Below are the code and all the weights of a small trained network. Each question names an input and a class and asks about switching units off, where a switched-off unit gives its printed mean instead of its output.

import numpy as np


def w(rows, s, z=0):
    codes = np.array(rows[::2]) - 128.0
    scale = np.full(codes.shape[1], s)
    scale[-1] = z or s
    return codes * scale


def norm(h):
    return h / np.sqrt((h * h).mean(-1, keepdims=True) + 1e-5)


def f(y):
    return y / 2 * (1 + np.tanh(0.7978845608 * (y + 0.044715 * y**3)))


def log_softmax(a):
    a = a - a.max(-1, keepdims=True)
    return a - np.log(np.exp(a).sum(-1, keepdims=True))


def net(x, mask):
    res = np.array(x, float).reshape(1, 3) / 4 @ E
    u = 0
    for l in range(4):
        y = f(norm(res) @ A[l][:, :-1].T + A[l][:, -1])
        res = res + np.where(mask[u : u + 8], y, B[l][:, -1]) @ B[l][:, :-1]
        u += 8
    return log_softmax(norm(res)[-1] @ U[:, :-1].T + U[:, -1])


A, B = {}, {}
E = w([
[54,205,153,93],'x0',
[254,161,211,30],'x1',
[168,161,203,216],'x2',
],0.0072)
A[0] = w([
[121,122,149,96,4],'L0N1',
[104,102,120,151,113],'L0N2',
[143,139,113,132,73],'L0N3',
[115,174,115,131,174],'L0N4',
[94,84,126,158,7],'L0N5',
[166,167,135,104,182],'L0N6',
[147,8,146,104,86],'L0N7',
[133,118,154,156,103],'L0N8',
],0.014,0.0029)
B[0] = w([
[144,156,102,77,112],'L0N1',
[163,121,217,110,194],'L0N2',
[120,136,129,101,105],'L0N3',
[178,136,55,226,187],'L0N4',
[109,107,124,166,186],'L0N5',
[45,22,156,200,253],'L0N6',
[167,253,75,197,251],'L0N7',
[137,154,64,172,152],'L0N8',
],0.0062,0.0029)
A[1] = w([
[130,73,20,40,99],'L1N1',
[16,255,190,79,93],'L1N2',
[225,168,169,81,247],'L1N3',
[140,203,199,246,4],'L1N4',
[143,118,128,144,35],'L1N5',
[163,36,118,155,133],'L1N6',
[63,142,182,122,80],'L1N7',
[129,181,31,68,122],'L1N8',
],0.0091,0.0029)
B[1] = w([
[112,255,227,127,201],'L1N1',
[210,76,8,159,204],'L1N2',
[79,54,108,131,232],'L1N3',
[99,204,166,168,254],'L1N4',
[135,139,126,114,113],'L1N5',
[132,210,86,113,168],'L1N6',
[171,119,83,134,144],'L1N7',
[97,197,169,142,188],'L1N8',
],0.0093,0.0047)
A[2] = w([
[187,121,134,165,149],'L2N1',
[157,126,128,109,7],'L2N2',
[167,65,199,68,60],'L2N3',
[113,144,126,183,123],'L2N4',
[160,127,94,32,143],'L2N5',
[121,182,79,53,211],'L2N6',
[242,140,6,122,99],'L2N7',
[116,185,19,108,62],'L2N8',
],0.012,0.0017)
B[2] = w([
[108,164,3,167,183],'L2N1',
[166,73,134,135,104],'L2N2',
[102,42,94,102,175],'L2N3',
[136,115,106,53,254],'L2N4',
[139,179,151,107,154],'L2N5',
[100,152,139,192,188],'L2N6',
[151,123,49,129,232],'L2N7',
[89,174,124,128,240],'L2N8',
],0.011,0.0045)
A[3] = w([
[68,125,61,247,75],'L3N1',
[150,92,107,229,219],'L3N2',
[221,124,103,2,77],'L3N3',
[180,145,162,69,5],'L3N4',
[237,101,174,228,206],'L3N5',
[10,213,67,205,127],'L3N6',
[214,146,89,169,181],'L3N7',
[21,9,33,96,157],'L3N8',
],0.0079,0.0022)
B[3] = w([
[124,110,134,85,195],'L3N1',
[77,130,142,52,163],'L3N2',
[87,142,163,102,125],'L3N3',
[80,133,112,134,118],'L3N4',
[10,159,149,85,141],'L3N5',
[172,91,153,125,245],'L3N6',
[81,184,107,134,152],'L3N7',
[186,111,162,96,174],'L3N8',
],0.012)
U = w([
[75,200,189,131,172],'0',
[144,162,3,98,103],'1',
[161,40,164,78,158],'2',
[230,153,152,130,148],'3',
[174,79,120,209,1],'4',
],0.017,0.0093)

Each question gives the input, the list of numbers given to net, and the class t.
The units are the neurons (one row each of A and B). Each row of codes is followed by its name. A weight is (code - 128) times the scale printed after its matrix; where a second scale follows, it is the last column's (A, B and U).
mask holds one flag per neuron, layer by layer. A switched-off neuron (its flag False) gives its mean, the last column of its row in B, instead of its output. The means were averaged over made-up inputs and are rounded, as every weight is.
A unit's drop is (log p(t) with every unit on - log p(t) with that unit switched off) / (log p(t) with every unit on - log p(t) with every unit switched off).
The circuit of an input: a set's keep is (log p(t) with only the set's units on - log p(t) with every unit switched off) / (log p(t) with every unit on - log p(t) with every unit switched off). Starting from the 12 units with the biggest drops (on a tie, the unit counted first), units are removed one at a time, each time the one whose removal leaves the highest keep (on an exact tie, the one counted first), for as long as the keep stays at least 0.8.
circuit, biggest first: the units of the circuit, biggest drop first
unit that matters most: the unit with the biggest drop
top k neurons: the k neurons with the biggest drops, biggest first
k most important neurons of layer l: the k neurons of layer l with the biggest drops, biggest first
drop of u: that unit's drop, to one decimal
input [-4,4,3], class 1: circuit, biggest first -> L2N1
input [-7,-7,7], class 0: circuit, biggest first -> L3N5, L3N2
input [8,2,7], class 1: circuit, biggest first -> L1N2, L2N1
input [1,-8,-7], class 2: circuit, biggest first -> L3N6, L0N7, L3N8
input [3,4,0], class 2: top 2 neurons -> L0N7, L3N8
input [-4,8,7], class 2: circuit, biggest first -> L1N3, L2N3
input [6,-7,3], class 2: top 3 neurons -> L0N7, L3N6, L1N6
input [3,1,1], class 3: 3 most important neurons of layer 0 -> L0N4, L0N6, L0N5
input [5,6,-3], class 2: top 3 neurons -> L0N7, L1N3, L1N6
input [3,-1,3], class 3: top 4 neurons -> L0N4, L2N4, L3N6, L1N4
input [-8,6,-8], class 0: top 3 neurons -> L1N1, L1N2, L1N8
input [7,-5,6], class 1: top 2 neurons -> L1N2, L0N6
input [3,1,2], class 3: top 4 neurons -> L0N4, L2N4, L1N3, L1N1
input [-1,-1,4], class 0: top 4 neurons -> L1N4, L3N8, L1N3, L2N3
input [8,-3,5], class 1: circuit, biggest first -> L1N2
input [4,6,5], class 2: 3 most important neurons of layer 1 -> L1N3, L1N1, L1N8
input [4,-5,4], class 2: 3 most important neurons of layer 2 -> L2N4, L2N7, L2N6
input [6,3,-7], class 0: 2 most important neurons of layer 1 -> L1N1, L1N8
input [-2,-2,2], class 3: top 2 neurons -> L1N2, L2N4
input [-5,7,-7], class 0: unit that matters most -> L1N1
input [2,-6,-6], class 0: 4 most important neurons of layer 2 -> L2N8, L2N7, L2N3, L2N6
input [7,7,-1], class 1: top 2 neurons -> L1N2, L2N7
input [-3,5,-5], class 0: 2 most important neurons of layer 2 -> L2N1, L2N7
input [6,-3,1], class 1: drop of L1N2 -> 1.9
input [1,4,-5], class 0: drop of L3N6 -> 0.1
